Below are the code and all the weights of a small trained network. Each question names an input and a class and asks about switching units off, where a switched-off unit gives its printed mean instead of its output.

import numpy as np


def w(rows, s, z=0):
    codes = np.array(rows[::2]) - 128.0
    scale = np.full(codes.shape[1], s)
    scale[-1] = z or s
    return codes * scale


def norm(h):
    return h / np.sqrt((h * h).mean(-1, keepdims=True) + 1e-5)


def f(y):
    return y / 2 * (1 + np.tanh(0.7978845608 * (y + 0.044715 * y**3)))


def log_softmax(a):
    a = a - a.max(-1, keepdims=True)
    return a - np.log(np.exp(a).sum(-1, keepdims=True))


def net(x, mask):
    res = np.array(x, float).reshape(1, 5) / 4 @ E
    u = 0
    for l in range(3):
        y = f(norm(res) @ A[l][:, :-1].T + A[l][:, -1])
        res = res + np.where(mask[u : u + 12], y, B[l][:, -1]) @ B[l][:, :-1]
        u += 12
    return log_softmax(norm(res)[-1] @ U[:, :-1].T + U[:, -1])


A, B = {}, {}
E = w([
[121,131,133],'x0',
[254,226,172],'x1',
[38,194,253],'x2',
[125,126,127],'x3',
[130,120,129],'x4',
],0.0019)
A[0] = w([
[31,132,89,200],'0.n1',
[116,148,141,67],'0.n2',
[163,62,130,250],'0.n3',
[86,110,152,227],'0.n4',
[62,179,115,72],'0.n5',
[69,222,251,161],'0.n6',
[129,151,3,89],'0.n7',
[44,42,80,114],'0.n8',
[132,105,44,147],'0.n9',
[132,184,89,18],'0.n10',
[240,189,103,31],'0.n11',
[146,100,18,137],'0.n12',
],0.0037,0.0014)
B[0] = w([
[164,179,229,208],'0.n1',
[161,92,101,98],'0.n2',
[125,215,231,222],'0.n3',
[196,183,178,190],'0.n4',
[166,38,190,109],'0.n5',
[254,43,177,249],'0.n6',
[172,107,208,172],'0.n7',
[170,221,108,230],'0.n8',
[193,73,229,197],'0.n9',
[80,72,64,84],'0.n10',
[108,179,92,168],'0.n11',
[164,63,233,225],'0.n12',
],0.0028,0.0014)
A[1] = w([
[92,101,124,19],'1.n1',
[128,157,192,185],'1.n2',
[173,163,167,135],'1.n3',
[118,173,70,142],'1.n4',
[97,113,90,4],'1.n5',
[2,69,72,142],'1.n6',
[159,121,159,195],'1.n7',
[21,81,71,135],'1.n8',
[62,54,85,141],'1.n9',
[178,100,18,122],'1.n10',
[105,100,69,79],'1.n11',
[66,199,180,146],'1.n12',
],0.0046,0.0026)
B[1] = w([
[139,134,209,62],'1.n1',
[118,89,39,248],'1.n2',
[102,122,64,217],'1.n3',
[98,63,153,102],'1.n4',
[127,169,254,48],'1.n5',
[217,233,21,117],'1.n6',
[154,94,41,250],'1.n7',
[196,212,71,101],'1.n8',
[220,191,133,118],'1.n9',
[145,27,186,158],'1.n10',
[184,149,216,73],'1.n11',
[166,56,130,173],'1.n12',
],0.0033,0.0018)
A[2] = w([
[46,86,135,146],'2.n1',
[97,153,164,27],'2.n2',
[111,223,158,127],'2.n3',
[125,102,187,4],'2.n4',
[154,62,252,83],'2.n5',
[66,147,219,166],'2.n6',
[197,158,156,125],'2.n7',
[173,19,108,192],'2.n8',
[127,180,139,86],'2.n9',
[77,68,94,143],'2.n10',
[99,171,154,46],'2.n11',
[171,171,151,70],'2.n12',
],0.0045,0.0019)
B[2] = w([
[188,212,88,142],'2.n1',
[178,201,188,95],'2.n2',
[222,120,23,102],'2.n3',
[116,79,114,103],'2.n4',
[194,2,128,131],'2.n5',
[208,7,83,109],'2.n6',
[102,148,39,130],'2.n7',
[51,172,214,253],'2.n8',
[183,75,46,104],'2.n9',
[128,228,134,171],'2.n10',
[182,59,116,95],'2.n11',
[71,157,58,110],'2.n12',
],0.003,0.004)
U = w([
[220,233,1,242],'0',
[188,14,211,193],'1',
[70,172,203,120],'2',
[59,174,193,57],'3',
[69,193,207,4],'4',
],0.0041,0.0026)

Each question gives the input, the list of numbers given to net, and the class t.
The units are the neurons (one row each of A and B). Each row of codes is followed by its name. A weight is (code - 128) times the scale printed after its matrix; where a second scale follows, it is the last column's (A, B and U).
mask holds one flag per neuron, layer by layer. A switched-off neuron (its flag False) gives its mean, the last column of its row in B, instead of its output. The means were averaged over made-up inputs and are rounded, as every weight is.
A unit's drop is (log p(t) with every unit on - log p(t) with that unit switched off) / (log p(t) with every unit on - log p(t) with every unit switched off).
The circuit of an input: a set's keep is (log p(t) with only the set's units on - log p(t) with every unit switched off) / (log p(t) with every unit on - log p(t) with every unit switched off). Starting from the 12 units with the biggest drops (on a tie, the unit counted first), units are removed one at a time, each time the one whose removal leaves the highest keep (on an exact tie, the one counted first), for as long as the keep stays at least 0.8.
units of the circuit, in order: the units of the circuit, biggest drop first
most important unit: the unit with the biggest drop
k most important neurons: the k neurons with the biggest drops, biggest first
top k neurons in layer l: the k neurons of layer l with the biggest drops, biggest first
input [2,-4,7,-7,7], class 1: units of the circuit, in order => [0.n6 2.n6 2.n5]
input [3,-6,-2,-2,-3], class 0: 2 most important neurons => [0.n6 1.n6]
input [-4,-2,8,1,-7], class 1: most important unit => 2.n6
input [-3,-7,-4,6,5], class 0: units of the circuit, in order => [1.n6 1.n9]
input [-2,6,6,5,0], class 0: top 3 neurons in layer 0 => [0.n12 0.n9 0.n7]
input [-7,-3,7,-3,-3], class 1: units of the circuit, in order => [0.n6 2.n6 2.n5]
input [-5,-3,8,-6,5], class 1: units of the circuit, in order => [2.n6 2.n5 0.n6]
input [4,-5,6,-2,6], class 1: units of the circuit, in order => [0.n6 2.n6 2.n8 2.n5]
input [-3,7,7,-2,3], class 0: 2 most important neurons => [1.n10 0.n12]
input [4,7,7,-1,2], class 0: 3 most important neurons => [1.n10 0.n12 0.n9]
input [-5,-7,5,6,-6], class 0: 3 most important neurons => [1.n6 2.n8 2.n3]
input [-2,5,8,-5,-2], class 1: top 2 neurons in layer 0 => [0.n6 0.n8]
input [3,-8,6,4,2], class 0: top 3 neurons in layer 2 => [2.n8 2.n3 2.n6]
input [7,1,-6,-6,0], class 4: top neuron in layer 0 => [0.n6]
input [-5,-8,5,7,4], class 0: top 2 neurons in layer 2 => [2.n8 2.n3]
input [-7,-7,-1,2,0], class 0: 3 most important neurons => [0.n6 1.n6 2.n8]
input [3,5,-7,1,-2], class 1: top 2 neurons in layer 0 => [0.n8 0.n1]
input [1,5,7,-2,2], class 1: 2 most important neurons => [1.n6 0.n6]
input [3,-1,8,-7,2], class 1: 2 most important neurons => [2.n6 2.n5]
input [1,7,6,7,2], class 0: 3 most important neurons => [1.n10 0.n12 0.n9]
